Below are the code and all the weights of a small trained network. Each question names an input and a class and asks about switching units off, where a switched-off unit gives its printed mean instead of its output.

import numpy as np


def w(rows, s, z=0):
    codes = np.array(rows[::2]) - 128.0
    scale = np.full(codes.shape[1], s)
    scale[-1] = z or s
    return codes * scale


def norm(h):
    return h / np.sqrt((h * h).mean(-1, keepdims=True) + 1e-5)


def f(y):
    return y / 2 * (1 + np.tanh(0.7978845608 * (y + 0.044715 * y**3)))


def log_softmax(a):
    a = a - a.max(-1, keepdims=True)
    return a - np.log(np.exp(a).sum(-1, keepdims=True))


def net(x, mask):
    res = np.array(x, float).reshape(1, 6) / 4 @ E
    u = 0
    for l in range(4):
        y = f(norm(res) @ A[l][:, :-1].T + A[l][:, -1])
        res = res + np.where(mask[u : u + 9], y, B[l][:, -1]) @ B[l][:, :-1]
        u += 9
    return log_softmax(norm(res)[-1] @ U[:, :-1].T + U[:, -1])


A, B = {}, {}
E = w([
[127,128,123,134],'x0',
[129,118,8,36],'x1',
[135,132,134,113],'x2',
[244,199,84,202],'x3',
[157,31,91,167],'x4',
[122,126,124,141],'x5',
],0.012)
A[0] = w([
[160,41,116,136,50],'0.n0',
[64,209,163,103,60],'0.n1',
[206,134,181,120,150],'0.n2',
[144,112,200,192,115],'0.n3',
[179,13,159,131,1],'0.n4',
[120,67,171,84,104],'0.n5',
[171,5,177,125,133],'0.n6',
[178,18,139,146,47],'0.n7',
[105,135,207,91,136],'0.n8',
],0.015,0.0084)
B[0] = w([
[161,215,61,119,165],'0.n0',
[131,248,115,156,203],'0.n1',
[156,62,183,167,196],'0.n2',
[163,98,173,170,250],'0.n3',
[177,189,85,185,164],'0.n4',
[24,109,122,179,193],'0.n5',
[31,186,116,188,255],'0.n6',
[96,241,78,150,190],'0.n7',
[83,142,164,150,243],'0.n8',
],0.014,0.0057)
A[1] = w([
[71,58,83,9,247],'1.n0',
[89,135,60,5,131],'1.n1',
[157,133,22,17,155],'1.n2',
[232,147,118,151,4],'1.n3',
[82,92,48,39,109],'1.n4',
[119,133,162,153,104],'1.n5',
[65,102,88,130,139],'1.n6',
[46,90,125,60,23],'1.n7',
[73,89,171,141,194],'1.n8',
],0.016,0.004)
B[1] = w([
[182,41,89,221,221],'1.n0',
[246,119,77,207,228],'1.n1',
[252,93,213,234,255],'1.n2',
[140,42,123,73,200],'1.n3',
[213,104,85,230,212],'1.n4',
[146,123,140,153,176],'1.n5',
[156,131,104,57,195],'1.n6',
[51,123,182,60,174],'1.n7',
[84,68,147,121,223],'1.n8',
],0.015,0.0068)
A[2] = w([
[81,5,110,84,1],'2.n0',
[119,71,177,65,3],'2.n1',
[143,165,76,8,87],'2.n2',
[207,219,115,141,191],'2.n3',
[133,213,60,215,198],'2.n4',
[186,114,123,57,26],'2.n5',
[27,86,48,92,144],'2.n6',
[222,107,157,145,21],'2.n7',
[175,118,101,77,54],'2.n8',
],0.012,0.0064)
B[2] = w([
[65,202,95,81,133],'2.n0',
[176,77,84,228,119],'2.n1',
[203,100,86,134,121],'2.n2',
[131,177,115,34,221],'2.n3',
[244,170,80,52,254],'2.n4',
[223,28,116,194,122],'2.n5',
[124,48,58,95,161],'2.n6',
[72,9,55,89,183],'2.n7',
[214,23,94,205,121],'2.n8',
],0.012,0.0085)
A[3] = w([
[164,169,68,104,68],'3.n0',
[116,60,153,77,1],'3.n1',
[118,215,151,187,166],'3.n2',
[94,151,183,173,102],'3.n3',
[191,72,98,103,165],'3.n4',
[209,68,98,102,225],'3.n5',
[68,147,112,73,87],'3.n6',
[117,135,207,203,73],'3.n7',
[127,246,152,52,201],'3.n8',
],0.014,0.0097)
B[3] = w([
[207,168,154,177,142],'3.n0',
[144,208,145,148,123],'3.n1',
[202,162,138,97,185],'3.n2',
[153,91,46,174,152],'3.n3',
[37,142,125,106,202],'3.n4',
[6,143,118,62,246],'3.n5',
[51,122,202,60,134],'3.n6',
[216,92,47,181,157],'3.n7',
[151,124,10,66,193],'3.n8',
],0.015,0.013)
U = w([
[183,55,199,226,213],'0',
[2,67,143,56,151],'1',
[113,203,64,60,2],'2',
],0.013,0.0044)

Each question gives the input, the list of numbers given to net, and the class t.
The units are the neurons (one row each of A and B). Each row of codes is followed by its name. A weight is (code - 128) times the scale printed after its matrix; where a second scale follows, it is the last column's (A, B and U).
mask holds one flag per neuron, layer by layer. A switched-off neuron (its flag False) gives its mean, the last column of its row in B, instead of its output. The means were averaged over made-up inputs and are rounded, as every weight is.
A unit's drop is (log p(t) with every unit on - log p(t) with that unit switched off) / (log p(t) with every unit on - log p(t) with every unit switched off).
The circuit of an input: a set's keep is (log p(t) with only the set's units on - log p(t) with every unit switched off) / (log p(t) with every unit on - log p(t) with every unit switched off). Starting from the 12 units with the biggest drops (on a tie, the unit counted first), units are removed one at a time, each time the one whose removal leaves the highest keep (on an exact tie, the one counted first), for as long as the keep stays at least 0.8.
units of the circuit, in order: the units of the circuit, biggest drop first
most important unit: the unit with the biggest drop
top k neurons: the k neurons with the biggest drops, biggest first
top k neurons in layer l: the k neurons of layer l with the biggest drops, biggest first
drop of u: that unit's drop, to one decimal
input [-2,5,-5,-4,-4,2], class 0: units of the circuit, in order	(0.n6; 1.n0)
input [4,-6,-8,7,8,3], class 2: top 3 neurons	(1.n2; 3.n5; 0.n7)
input [-8,8,5,6,5,-3], class 0: units of the circuit, in order	(1.n2)
input [-6,-5,-7,-7,-8,8], class 2: top 4 neurons	(0.n1; 1.n2; 1.n3; 2.n7)
input [-6,-5,-4,7,-5,-5], class 1: top 2 neurons	(0.n6; 2.n7)
input [-6,7,-2,-1,-7,5], class 0: top 2 neurons	(1.n2; 0.n6)
input [1,7,-5,-7,-1,3], class 0: top 2 neurons	(1.n0; 1.n4)
input [-6,1,-7,2,-2,-1], class 1: top 2 neurons	(0.n6; 0.n8)
input [3,1,-2,-6,7,6], class 2: top 4 neurons	(0.n0; 0.n7; 0.n4; 2.n4)
input [-2,-2,3,8,8,2], class 1: top 4 neurons	(1.n3; 0.n2; 0.n1; 3.n5)
input [-6,6,8,5,1,-8], class 0: top 2 neurons	(1.n2; 0.n3)
input [8,-4,-2,-5,-7,1], class 2: top 2 neurons	(0.n1; 1.n2)
input [1,0,6,7,8,5], class 2: top 3 neurons in layer 1	(1.n8; 1.n2; 1.n0)
input [0,1,2,5,4,-5], class 1: most important unit	1.n3
input [3,-4,8,4,6,-7], class 2: top 2 neurons	(0.n7; 0.n6)
input [3,-7,8,-3,-7,4], class 0: top 3 neurons in layer 3	(3.n5; 3.n7; 3.n4)
input [-5,8,6,-1,-7,0], class 0: drop of 1.n2	0.2
input [-5,8,-5,-7,-3,-3], class 0: drop of 1.n0	0.3
input [4,0,1,3,1,-6], class 1: drop of 3.n2	0.0
input [-3,5,5,8,1,-2], class 1: drop of 3.n5	0.1
input [0,0,5,4,3,1], class 1: top neuron in layer 1	(1.n3)
